Below is a small trained network, with its code and all its weights. Each question gives an input and a class and asks what happens when units are switched off, that is, made to give their printed mean instead of their output.

import numpy as np


def w(rows, s, z=0):
    codes = np.array(rows[::2]) - 128.0
    scale = np.full(codes.shape[1], s)
    scale[-1] = z or s
    return codes * scale


def f(y):
    return np.maximum(y, 0)


def log_softmax(a):
    a = a - a.max(-1, keepdims=True)
    return a - np.log(np.exp(a).sum(-1, keepdims=True))


def net(x, mask):
    res = np.array(x, float).reshape(1, 8) / 4 @ E
    y = f(res @ A[0][:, :-1].T + A[0][:, -1])
    res = res + np.where(mask, y, B[0][:, -1]) @ B[0][:, :-1]
    return log_softmax(res[-1] @ U[:, :-1].T + U[:, -1])


A, B = {}, {}
E = w([
[126,109,139,113,123,147],'x0',
[240,89,92,242,126,199],'x1',
[129,122,134,123,128,134],'x2',
[118,109,122,125,118,124],'x3',
[88,78,95,134,93,105],'x4',
[77,127,253,236,168,152],'x5',
[105,103,121,120,105,147],'x6',
[85,123,69,108,255,212],'x7',
],0.01)
A[0] = w([
[117,163,182,91,63,99,210],'N0',
[6,158,120,96,193,126,83],'N1',
[83,121,92,83,245,133,254],'N2',
[115,104,67,130,121,132,191],'N3',
[137,109,128,144,140,135,58],'N4',
[79,204,220,61,26,49,255],'N5',
[115,112,44,161,221,183,73],'N6',
[110,115,171,186,87,168,115],'N7',
[235,110,136,191,9,143,201],'N8',
[35,101,190,164,205,121,169],'N9',
[153,131,85,37,162,117,184],'N10',
[157,163,72,84,93,143,252],'N11',
[45,105,243,245,163,132,203],'N12',
[156,56,52,209,217,207,53],'N13',
[178,136,51,175,144,182,228],'N14',
[228,91,117,77,92,153,126],'N15',
],0.013,0.0045)
B[0] = w([
[103,72,121,145,179,120,180],'N0',
[89,184,161,31,75,161,194],'N1',
[54,168,58,88,62,148,206],'N2',
[119,117,82,135,148,111,159],'N3',
[131,122,101,156,130,156,137],'N4',
[86,7,128,154,219,168,227],'N5',
[59,62,146,121,156,155,193],'N6',
[177,154,130,156,133,177,173],'N7',
[231,184,140,150,148,44,212],'N8',
[127,114,196,65,91,179,211],'N9',
[92,139,39,148,131,138,180],'N10',
[152,38,82,98,98,84,178],'N11',
[182,222,199,176,152,233,252],'N12',
[126,55,157,139,230,172,212],'N13',
[121,61,125,156,129,63,193],'N14',
[141,96,115,132,137,57,170],'N15',
],0.022,0.023)
U = w([
[90,51,53,95,182,120,254],'0',
[65,104,203,182,171,203,218],'1',
[190,128,64,148,117,46,40],'2',
[217,206,131,162,147,150,81],'3',
[34,154,2,79,66,145,66],'4',
[89,204,138,39,107,214,9],'5',
],0.0085,0.0031)

Each question gives the input, the list of numbers given to net, and the class t.
The units are the neurons (one row each of A and B). Each row of codes is followed by its name. A weight is (code - 128) times the scale printed after its matrix; where a second scale follows, it is the last column's (A, B and U).
mask holds one flag per neuron, in row order. A switched-off neuron (its flag False) gives its mean, the last column of its row in B, instead of its output. The means were averaged over made-up inputs and are rounded, as every weight is.
A unit's drop is (log p(t) with every unit on - log p(t) with that unit switched off) / (log p(t) with every unit on - log p(t) with every unit switched off).
The circuit of an input: a set's keep is (log p(t) with only the set's units on - log p(t) with every unit switched off) / (log p(t) with every unit on - log p(t) with every unit switched off). Starting from the 12 units with the biggest drops (on a tie, the unit counted first), units are removed one at a time, each time the one whose removal leaves the highest keep (on an exact tie, the one counted first), for as long as the keep stays at least 0.8.
circuit, biggest first: the units of the circuit, biggest drop first
unit that matters most: the unit with the biggest drop
k most important neurons: the k neurons with the biggest drops, biggest first
drop of u: that unit's drop, to one decimal
input [3,1,7,0,7,-5,-1,-4], class 2: circuit, biggest first	[N8 N13]
input [-3,2,5,6,7,-3,5,0], class 2: unit that matters most	N5
input [-8,0,6,-5,-4,8,-6,6], class 5: circuit, biggest first	[N5 N2]
input [8,0,-1,-2,6,2,2,5], class 5: 2 most important neurons	[N5 N2]
input [3,1,7,7,8,-6,8,-8], class 2: 3 most important neurons	[N8 N13 N6]
input [-1,0,-5,-5,-4,7,1,8], class 5: 4 most important neurons	[N2 N1 N5 N9]
input [-6,-4,4,-6,0,1,5,8], class 5: 2 most important neurons	[N1 N9]
input [3,-2,-4,-1,-1,0,3,0], class 0: 2 most important neurons	[N12 N2]
input [-8,-1,7,4,8,0,6,7], class 4: 2 most important neurons	[N12 N2]
input [0,0,6,2,-1,-2,3,-5], class 0: 2 most important neurons	[N5 N12]
input [-5,-6,-1,-7,-2,-7,1,1], class 4: 3 most important neurons	[N13 N2 N10]
input [-1,2,-3,7,5,-1,2,-5], class 2: drop of N12	0.2
input [-2,8,-8,8,0,-2,5,-8], class 2: drop of N4	0.0
input [-1,-5,-2,-7,-5,1,2,7], class 5: circuit, biggest first	[N1]
input [-8,2,8,7,6,-8,1,-8], class 2: drop of N8	1.0
input [-6,2,-6,2,-1,-5,1,0], class 2: drop of N13	0.1
